Each row of numbers stands for one element and depends on some of the facts below. Use the named rows to name the rest.

There are 3 kinds of fact about the elements: ω, Σ, χ.
ω: belongs to class; Σ: is of sort; χ: uses
ω(rodol, b); ω(totrem, a); ω(plogrusur, a); ω(vete, b); ω(vuke, c); ω(neplogus, a); ω(bule, a)
ω(narom, a); ω(skimik, a); ω(gremis, a); ω(gikis, a); ω(pluve, b); ω(pliteplar, a); ω(deskik, a)
ω(futriklor, b); ω(sido, b); ω(dupler, a); ω(ruskotu, c); ω(briragom, b); ω(bovol, a); ω(stetriplem, c)
ω(lisul, b); ω(marus, a); ω(plenok, b); ω(sodrus, b); ω(plapel, b); ω(duste, c); ω(megun, b)
ω(pliplu, c); ω(notre, b); ω(kozir, a); ω(talil, a); ω(refle, b); ω(pluklas, b); ω(lalomom, a)
ω(sifin, b); ω(fasul, a); ω(feril, a); ω(plove, a); ω(belak, b); ω(stiza, c); ω(ruskol, b)
ω(kopon, c); ω(drestur, a); ω(kame, c); ω(brator, a); ω(vodru, c); ω(ribral, a); ω(stestigrok, a)
ω(fleflonen, a); ω(fufek, a); ω(pligrur, b); ω(trutas, a); ω(plizir, a); ω(datruk, a); ω(grekluk, b)
ω(vusti, a); ω(breske, a); ω(dretel, a); ω(miplik, a); ω(dobur, c); ω(gelu, b); ω(bufleson, b)
ω(klilu, a); ω(susos, a); ω(fori, a); ω(dregodrun, b); ω(rufluk, c); ω(flumi, a); ω(biflis, c)
ω(fuskor, b); ω(graskek, a); ω(flilak, a); ω(fegro, a); ω(kitral, b); ω(tresa, a); ω(branan, b)
ω(dragrik, c); ω(vosi, a); ω(stagrustam, a); ω(gredabem, b); ω(brefadril, b); ω(grarin, a); ω(badobe, a)
ω(drepopla, a); ω(drepen, b); ω(vulek, b); ω(drebrek, a); ω(toflugar, b); ω(vopo, b); ω(pizu, a)
ω(ritro, a); ω(vuko, a); ω(drinevi, a); ω(brove, a); ω(flitrol, a); ω(pleple, a); ω(muklok, c)
ω(dovak, b); ω(metu, b); ω(stuflu, a); ω(grista, a); ω(ruskire, b); ω(rikon, c); ω(broklakik, a)
ω(fluri, a); ω(lukur, b); ω(bezu, b); ω(febra, a); ω(fodrul, b); ω(fitegru, c); ω(fudrom, a)
ω(greplo, a); ω(flezim, a); ω(lenil, a); ω(plubrori, c); ω(buklan, a); ω(nepodra, c); ω(kelupar, a)
ω(direflos, b); ω(troges, a); ω(pokon, a); ω(safa, a); ω(laklum, c); ω(lobil, b); ω(fadol, a)
ω(stosizes, a); Σ(rodol, d); Σ(totrem, e); Σ(plogrusur, d); Σ(vete, e); Σ(vuke, e); Σ(neplogus, d)
Σ(bule, e); Σ(narom, d); Σ(skimik, d); Σ(gremis, d); Σ(gikis, d); Σ(pluve, d); Σ(pliteplar, e)
Σ(deskik, e); Σ(futriklor, d); Σ(sido, d); Σ(dupler, d); Σ(ruskotu, e); Σ(briragom, d); Σ(bovol, e)
Σ(stetriplem, e); Σ(lisul, d); Σ(marus, e); Σ(plenok, d); Σ(sodrus, e); Σ(plapel, d); Σ(duste, e)
Σ(megun, d); Σ(pliplu, d); Σ(notre, e); Σ(kozir, e); Σ(talil, e); Σ(refle, e); Σ(pluklas, e)
Σ(lalomom, e); Σ(sifin, d); Σ(fasul, d); Σ(feril, d); Σ(plove, d); Σ(belak, e); Σ(stiza, d)
Σ(ruskol, d); Σ(kopon, e); Σ(drestur, d); Σ(kame, d); Σ(brator, d); Σ(vodru, e); Σ(ribral, d)
Σ(stestigrok, d); Σ(fleflonen, d); Σ(fufek, e); Σ(pligrur, d); Σ(trutas, e); Σ(plizir, d); Σ(datruk, d)
Σ(grekluk, d); Σ(vusti, d); Σ(breske, d); Σ(dretel, e); Σ(miplik, d); Σ(dobur, d); Σ(gelu, e)
Σ(bufleson, e); Σ(klilu, e); Σ(susos, e); Σ(fori, e); Σ(dregodrun, e); Σ(rufluk, d); Σ(flumi, e)
Σ(biflis, e); Σ(fuskor, d); Σ(graskek, d); Σ(flilak, d); Σ(fegro, e); Σ(kitral, e); Σ(tresa, e)
Σ(branan, e); Σ(dragrik, d); Σ(vosi, d); Σ(stagrustam, d); Σ(gredabem, d); Σ(brefadril, d); Σ(grarin, d)
Σ(badobe, e); Σ(drepopla, d); Σ(drepen, d); Σ(vulek, e); Σ(drebrek, e); Σ(toflugar, e); Σ(vopo, d)
Σ(pizu, d); Σ(ritro, d); Σ(vuko, e); Σ(drinevi, d); Σ(brove, d); Σ(flitrol, e); Σ(pleple, d)
Σ(muklok, d); Σ(dovak, e); Σ(metu, d); Σ(stuflu, d); Σ(grista, d); Σ(ruskire, d); Σ(rikon, e)
Σ(broklakik, e); Σ(fluri, d); Σ(lukur, e); Σ(bezu, e); Σ(febra, e); Σ(fodrul, e); Σ(fitegru, e)
Σ(fudrom, d); Σ(greplo, d); Σ(flezim, e); Σ(lenil, e); Σ(plubrori, d); Σ(buklan, d); Σ(nepodra, e)
Σ(kelupar, d); Σ(direflos, d); Σ(troges, d); Σ(pokon, d); Σ(safa, e); Σ(laklum, e); Σ(lobil, e)
Σ(fadol, e); Σ(stosizes, e); χ(rodol, pleple); χ(totrem, rufluk); χ(plogrusur, metu); χ(vete, skimik); χ(vuke, direflos)
χ(neplogus, fitegru); χ(bule, pligrur); χ(narom, stagrustam); χ(skimik, ruskotu); χ(gremis, sido); χ(gikis, lalomom); χ(pluve, miplik)
χ(pliteplar, kozir); χ(deskik, totrem); χ(futriklor, vusti); χ(sido, vosi); χ(dupler, ribral); χ(ruskotu, plogrusur); χ(bovol, stiza)
χ(stetriplem, lenil); χ(marus, fleflonen); χ(plenok, grarin); χ(sodrus, neplogus); χ(duste, plizir); χ(megun, narom); χ(pliplu, dupler)
χ(notre, bufleson); χ(refle, drepen); χ(pluklas, kelupar); χ(lalomom, grekluk); χ(sifin, trutas); χ(fasul, pokon); χ(feril, kopon)
χ(plove, fuskor); χ(belak, drebrek); χ(stiza, fodrul); χ(ruskol, pizu); χ(kopon, belak); χ(kame, notre); χ(brator, vodru)
χ(vodru, stuflu); χ(ribral, badobe); χ(stestigrok, febra); χ(fleflonen, pliteplar); χ(fufek, bezu); χ(pligrur, gelu); χ(trutas, vuko)
χ(plizir, fufek); χ(datruk, susos); χ(grekluk, breske); χ(vusti, rikon); χ(breske, ruskire); χ(miplik, brove); χ(gelu, feril)
χ(bufleson, deskik); χ(klilu, talil); χ(susos, kitral); χ(fori, vuke); χ(dregodrun, buklan); χ(rufluk, broklakik); χ(flumi, stetriplem)
χ(biflis, briragom); χ(fuskor, drestur); χ(graskek, gremis); χ(flilak, sodrus); χ(fegro, laklum); χ(kitral, vulek); χ(tresa, brator)
χ(branan, ritro); χ(dragrik, duste); χ(vosi, flitrol); χ(stagrustam, dregodrun); χ(brefadril, flilak); χ(grarin, grista); χ(badobe, flumi)
χ(drepen, fadol); χ(drebrek, greplo); χ(pizu, datruk); χ(vuko, troges); χ(drinevi, plapel); χ(brove, fegro); χ(flitrol, refle)
χ(pleple, pliplu); χ(muklok, biflis); χ(dovak, bovol); χ(metu, gredabem); χ(stuflu, dobur); χ(grista, drinevi); χ(ruskire, graskek)
χ(rikon, fasul); χ(fluri, lukur); χ(lukur, plenok); χ(bezu, stestigrok); χ(febra, flezim); χ(fodrul, muklok); χ(fitegru, kame)
χ(greplo, fluri); χ(flezim, fori); χ(lenil, klilu); χ(buklan, bule); χ(kelupar, sifin); χ(direflos, marus); χ(troges, drepopla)
χ(pokon, plove); χ(safa, ruskol); χ(lobil, pluklas); χ(fadol, vopo); χ(stosizes, vete)

Some rows with their names:
direflos: 7,-17,8,-3,5,-12,-24,5,6,18,-23,-31,-8,16,-20,-33,-31,-32,6,8,-26,-22,21,-25,4,-6,30,36,29,-17,-22,-43,25,-6,-16,-6,15,-6,19,19,-45,-26,16,-28,16,24,7,9,-12,-5,-11
ritro: 1,3,8,9,-6,9,-19,-8,18,6,7,-7,-6,7,-5,0,-10,-5,9,-5,-16,12,-18,8,6,1,-11,-12,-8,1,-1,10,-10,-3,-3,18,-18,-15,12,9,0,2,6,10,-5,-4,-7,1,-1,10,20
gelu: -13,-14,13,16,54,9,13,-4,-19,-36,0,42,41,-15,-16,-14,15,20,-38,46,3,9,15,-23,-22,-11,26,35,-19,16,1,-9,21,-16,14,-45,58,15,-3,-36,3,-28,-28,-3,-40,-29,28,-32,-2,-42,-3
pligrur: -14,-27,43,28,49,23,-18,-13,-3,-42,14,35,29,-11,-26,-26,-15,9,-15,55,-28,22,11,-26,-17,-10,22,15,-28,20,-18,-30,14,-12,-4,-42,55,11,5,-17,-14,-18,-24,1,-39,-24,12,-38,-5,-43,13
bule: 1,8,19,42,45,33,-19,-33,18,-14,23,49,32,4,-8,-6,43,11,-32,25,-10,29,-6,-6,-25,-4,21,17,-14,19,-8,27,19,-36,14,-8,13,-10,5,-48,39,-5,-29,20,-46,-22,40,-34,22,-29,7
badobe: 20,2,-53,-6,-33,3,8,12,-17,10,25,26,-39,23,31,12,31,10,11,18,-22,-10,35,7,3,-7,-16,26,-42,37,27,45,-40,-12,-2,8,-60,-10,-26,-3,21,34,-13,18,-12,14,33,1,-8,-5,1
bezu: 15,0,-18,-8,13,-14,0,8,-1,8,-34,-12,-1,-1,-9,-20,-4,-34,-19,2,-9,-29,42,-25,-3,-6,43,51,45,-12,-9,-22,37,-14,5,-5,23,-1,8,-5,-25,-34,7,-34,19,24,30,10,-3,-6,-30
safa: 6,17,-17,6,1,4,-1,-2,6,6,-1,7,1,2,8,9,20,-3,-13,-8,8,5,-1,6,-1,-3,-3,7,7,2,11,30,-1,-9,16,16,-15,-14,-1,-13,26,-2,-3,6,-6,0,11,3,7,9,-1
nepodra: 10,-3,0,-9,-6,-19,32,-6,-14,6,4,15,-2,8,12,5,32,15,-1,-15,44,-10,0,-6,-11,7,15,-6,10,-1,4,-14,24,-3,-16,-11,2,24,-8,-10,9,28,-4,-3,5,5,6,16,20,-21,-37
talil: 8,18,-22,6,-2,4,2,-2,5,4,2,12,-4,1,15,11,19,-1,-11,-6,3,4,5,8,3,-2,-4,10,0,5,13,33,-5,-11,15,15,-22,-12,-6,-12,25,5,-3,8,-3,3,15,1,6,10,-3
biflis: 13,-6,-11,-14,-9,-12,40,-9,-18,2,2,17,-8,-1,10,8,39,16,2,-13,38,-17,-7,-3,-5,12,15,-11,7,-2,-3,-13,14,-11,-11,-16,-2,25,-2,-11,-7,24,-7,-10,6,-3,10,9,22,-28,-30
megun: -20,-17,26,4,0,-17,-19,11,-10,9,7,-20,14,21,-9,-21,-23,-2,2,25,-16,2,20,-15,-5,-10,1,24,-10,5,-5,-28,15,27,-21,-18,31,8,-19,15,9,7,1,7,-1,16,-11,-8,-13,-3,-4
stagrustam: -4,-4,31,30,16,36,-33,-30,18,0,26,21,11,10,-13,-15,13,4,2,18,-32,24,-26,0,-2,2,7,-4,-21,11,-22,4,-1,-25,-8,-3,-2,-12,18,-10,9,2,-12,17,-28,-14,13,-31,12,-21,26
stetriplem: 23,-20,-36,-21,-34,-20,40,5,-37,9,27,33,-40,24,32,6,40,21,18,9,14,-24,23,-6,-4,3,3,11,-34,28,15,0,-13,-12,-31,-19,-37,24,-28,1,-1,59,-16,6,-2,15,25,13,7,-36,-33
fuskor: -19,-18,11,-11,-7,-13,-8,15,-20,10,-1,-25,6,8,-5,-16,-20,-1,8,18,-16,-8,13,-9,5,-6,-4,19,-13,-4,-3,-31,2,28,-18,-20,20,10,-11,20,-9,2,2,-2,6,9,-12,-10,-16,-1,0
brove: 1,2,12,9,-6,7,-20,-7,16,12,12,-12,-5,10,-4,-4,-9,-5,11,-2,-12,14,-14,9,4,0,-12,-10,-8,0,-2,8,-8,2,-4,17,-20,-17,10,10,7,8,4,16,-5,3,-9,1,0,13,21
kitral: -10,-8,-25,-23,-1,-10,23,13,-34,-3,-15,-2,15,-14,4,2,9,3,-15,15,-3,-24,20,-11,5,-1,8,31,2,-3,1,-5,0,4,6,-24,26,14,-14,-8,-9,-17,-5,-18,8,-2,11,-14,-8,-11,-14
bufleson: -40,-1,11,-44,-42,-17,19,-2,-9,-4,10,-49,32,-27,5,39,54,-10,-28,-6,8,-32,8,-12,26,4,-9,37,18,-4,-17,-26,41,38,30,-23,49,7,-24,11,20,6,-20,2,27,-9,-28,-39,4,-9,8
laklum: 9,-5,-6,-12,-10,-21,33,-5,-18,14,5,12,-3,13,11,1,41,13,1,-17,40,-13,-7,-5,-7,11,13,-2,9,-3,-2,-15,22,-7,-18,-13,-2,22,-5,-9,2,31,-5,-3,6,3,7,11,25,-22,-36
rikon: 14,-5,-5,-9,-6,-16,34,-1,-13,-8,1,17,-10,-1,12,13,27,10,1,-15,43,-14,9,-4,-8,7,21,-12,9,4,1,-13,16,-7,-11,-11,-2,23,-11,-11,1,28,-7,-10,5,4,7,17,19,-19,-32

Rows to name:
No name comes twice in this set of rows, the named rows included.
-16,26,6,-16,-32,5,2,-13,31,-20,17,-21,8,-32,10,54,46,-15,-29,-28,10,-3,1,6,17,5,-12,1,22,6,-3,13,28,12,45,14,4,-19,-13,-2,39,11,-19,15,13,-7,-21,-18,18,13,21 : deskik
-20,27,-22,15,19,17,-5,-3,-21,32,-21,11,39,8,16,-2,5,27,3,-17,2,17,-16,35,-14,7,-1,-34,20,-15,-6,43,-21,6,-11,20,-3,15,-10,-25,52,-10,24,-2,19,12,8,-7,19,36,-34 : flitrol
-18,5,26,-19,-44,25,-5,-23,31,-21,21,-31,0,-33,-8,39,28,-13,4,-24,-14,-9,-34,8,32,11,-21,-22,6,-4,-25,-7,2,8,22,6,2,-18,14,18,-6,1,-11,10,13,-24,-35,-30,12,0,51 : neplogus
-27,-1,-2,-32,-25,-9,22,3,-15,-16,-1,-29,21,-30,0,31,36,-6,-26,1,3,-29,14,-10,16,4,-1,28,14,-4,-11,-18,25,25,23,-25,44,10,-20,2,5,-6,-15,-8,18,-7,-17,-32,1,-7,1 : sodrus
20,-26,1,-9,-26,-10,18,4,-12,-17,27,25,-50,13,11,2,-8,16,36,9,0,-11,18,-6,-3,3,2,-24,-33,29,3,-21,-18,-1,-35,-16,-31,20,-13,17,-25,55,-12,1,-1,13,0,16,3,-29,-10 : pliplu
-29,3,-27,-9,20,7,21,15,-50,2,-35,8,42,-21,7,-6,-9,24,0,9,-7,-10,16,13,-9,5,13,-14,17,-9,-14,5,-16,16,-10,-21,35,41,-20,-20,11,-25,17,-25,26,5,11,-19,2,16,-41 : refle
2,-15,32,-16,-24,-6,18,-12,11,-25,16,-3,-17,-16,-3,19,9,1,16,-19,24,-9,-11,-5,5,10,9,-40,4,5,-17,-41,17,9,-12,-12,4,18,4,15,-23,33,-9,-2,12,-7,-25,3,16,-24,0 : rufluk
34,2,-7,2,8,-19,10,-9,20,8,-23,5,-22,14,-6,-12,18,-30,-4,-30,32,-24,23,-22,-12,7,55,13,53,-10,-14,-28,52,-32,-14,6,-7,2,19,-9,-24,8,7,-29,19,27,31,38,22,-23,-48 : vuke
11,10,-36,2,-23,-4,1,6,-10,17,20,15,-23,23,28,8,24,6,-1,6,-10,-1,26,7,1,-7,-15,28,-25,25,25,38,-19,-6,0,13,-45,-12,-25,-5,34,27,-10,20,-12,17,24,5,-3,5,-3 : lenil
14,18,-20,5,2,5,-3,-7,13,9,-10,2,-3,2,2,5,20,-15,-16,-13,3,-3,1,2,-1,0,9,16,20,-3,6,23,9,-22,16,23,-18,-18,8,-13,12,-11,5,-2,-1,4,20,7,7,5,-5 : pliteplar
-10,14,-9,-19,-31,16,13,-16,11,-5,9,-15,7,-27,7,40,55,-6,-22,-24,4,-15,-21,7,22,11,-13,2,13,-7,-10,18,8,-4,33,7,-3,-13,4,-6,14,-4,-16,5,9,-19,-9,-25,16,1,19 : totrem
-8,7,21,1,-20,11,-20,-12,31,-12,18,-16,-8,-13,-5,21,-2,-13,6,-16,-12,11,-10,6,13,4,-14,-20,4,4,-10,3,2,7,14,15,-6,-17,6,11,7,5,-5,14,5,-5,-24,-7,4,11,33 : flilak
-13,-1,20,-37,-50,-13,36,-20,5,-25,22,-19,5,-34,9,54,69,-4,-15,-37,44,-26,-11,-6,17,18,3,-18,26,1,-20,-30,46,12,19,-19,22,16,-12,0,10,36,-25,0,24,-12,-28,-17,35,-24,-3 : fitegru

Now the same elements, written a new way:
Some rows with their names:
grekluk: 1,-23,1,-33,10,-10,-13,-4,-26,21,18,3,26,14
notre: -11,-13,-8,-19,-9,30,-3,6,-7,5,6,-11,-3,9
stuflu: 0,7,2,19,22,-10,5,3,-3,-4,0,6,9,-23
troges: 2,5,0,17,17,-9,-4,-2,0,-4,-4,14,14,-22
pliplu: 9,-10,8,6,-2,-16,15,-21,4,27,7,34,-12,9
drepen: -17,-10,-3,-18,-18,21,24,-31,24,-16,14,20,10,-6
brove: 1,12,1,10,13,-19,7,6,-1,-16,7,-9,4,-13
febra: 5,16,2,14,1,12,-16,9,8,6,-20,-2,1,-5
stiza: 3,-11,-5,7,-10,-26,19,-8,2,14,15,10,-17,11
lalomom: 21,5,8,-2,13,-11,-37,17,-24,17,-22,-13,5,15
pliteplar: 4,-5,10,14,17,10,-17,-12,-30,-23,-32,2,-25,-2
drinevi: 26,20,2,11,-9,-17,0,-37,-4,-8,13,-37,15,-1
lobil: -10,-3,8,-18,13,42,2,7,-2,23,4,10,0,10
vodru: -2,-13,-7,22,-4,10,9,13,-2,29,-1,10,-32,4
klilu: 9,-1,-2,16,-6,7,-29,0,4,4,-30,7,5,-9
fori: 3,6,6,12,8,11,-16,3,-4,-5,-27,1,-9,-4
futriklor: -17,-1,4,-21,21,9,28,11,-7,4,39,-5,4,3
plapel: 10,-12,-17,-14,-27,9,7,-48,-11,-2,31,-35,20,1
laklum: -5,-19,-20,21,-20,2,10,12,-5,11,3,-9,-36,5
dretel: 6,14,3,11,-1,7,-14,10,0,-5,-19,-7,-5,-2

Which element is each row?
No name comes twice in this set of rows, the named rows included.
-22,-11,8,-56,-1,-15,10,19,11,-18,11,23,3,27 : megun
5,12,4,11,6,-14,-2,4,14,5,1,10,22,-16 : stestigrok
-14,-5,4,-25,12,6,20,4,-3,2,32,-3,6,7 : pluve
7,1,-10,17,-27,2,4,23,31,52,4,11,-6,11 : duste
8,-4,-7,-21,-17,5,10,-36,-8,3,33,-26,18,12 : plenok
-5,-27,-18,24,-5,-15,19,-6,-5,17,16,18,-16,-11 : dobur
6,-3,-6,-21,-22,31,-3,-20,-7,7,12,-35,-1,24 : lukur
-16,-17,-6,-42,-10,-11,6,2,5,-17,16,6,9,17 : pligrur
-14,-28,-17,-10,-3,14,2,-15,-7,0,13,16,19,-17 : gredabem
14,19,4,4,-14,0,-13,1,2,-11,-14,-27,-4,13 : drebrek
23,8,20,-12,29,-36,-23,9,-25,16,-2,0,21,11 : gikis
-21,-16,-14,-11,9,9,21,9,-9,-3,35,-8,5,-11 : fuskor
-19,-15,-2,-44,-19,9,-5,23,8,-12,-7,6,-9,26 : dregodrun
-13,-21,-20,-17,-24,25,-7,1,-5,-8,3,-15,-4,6 : vulek

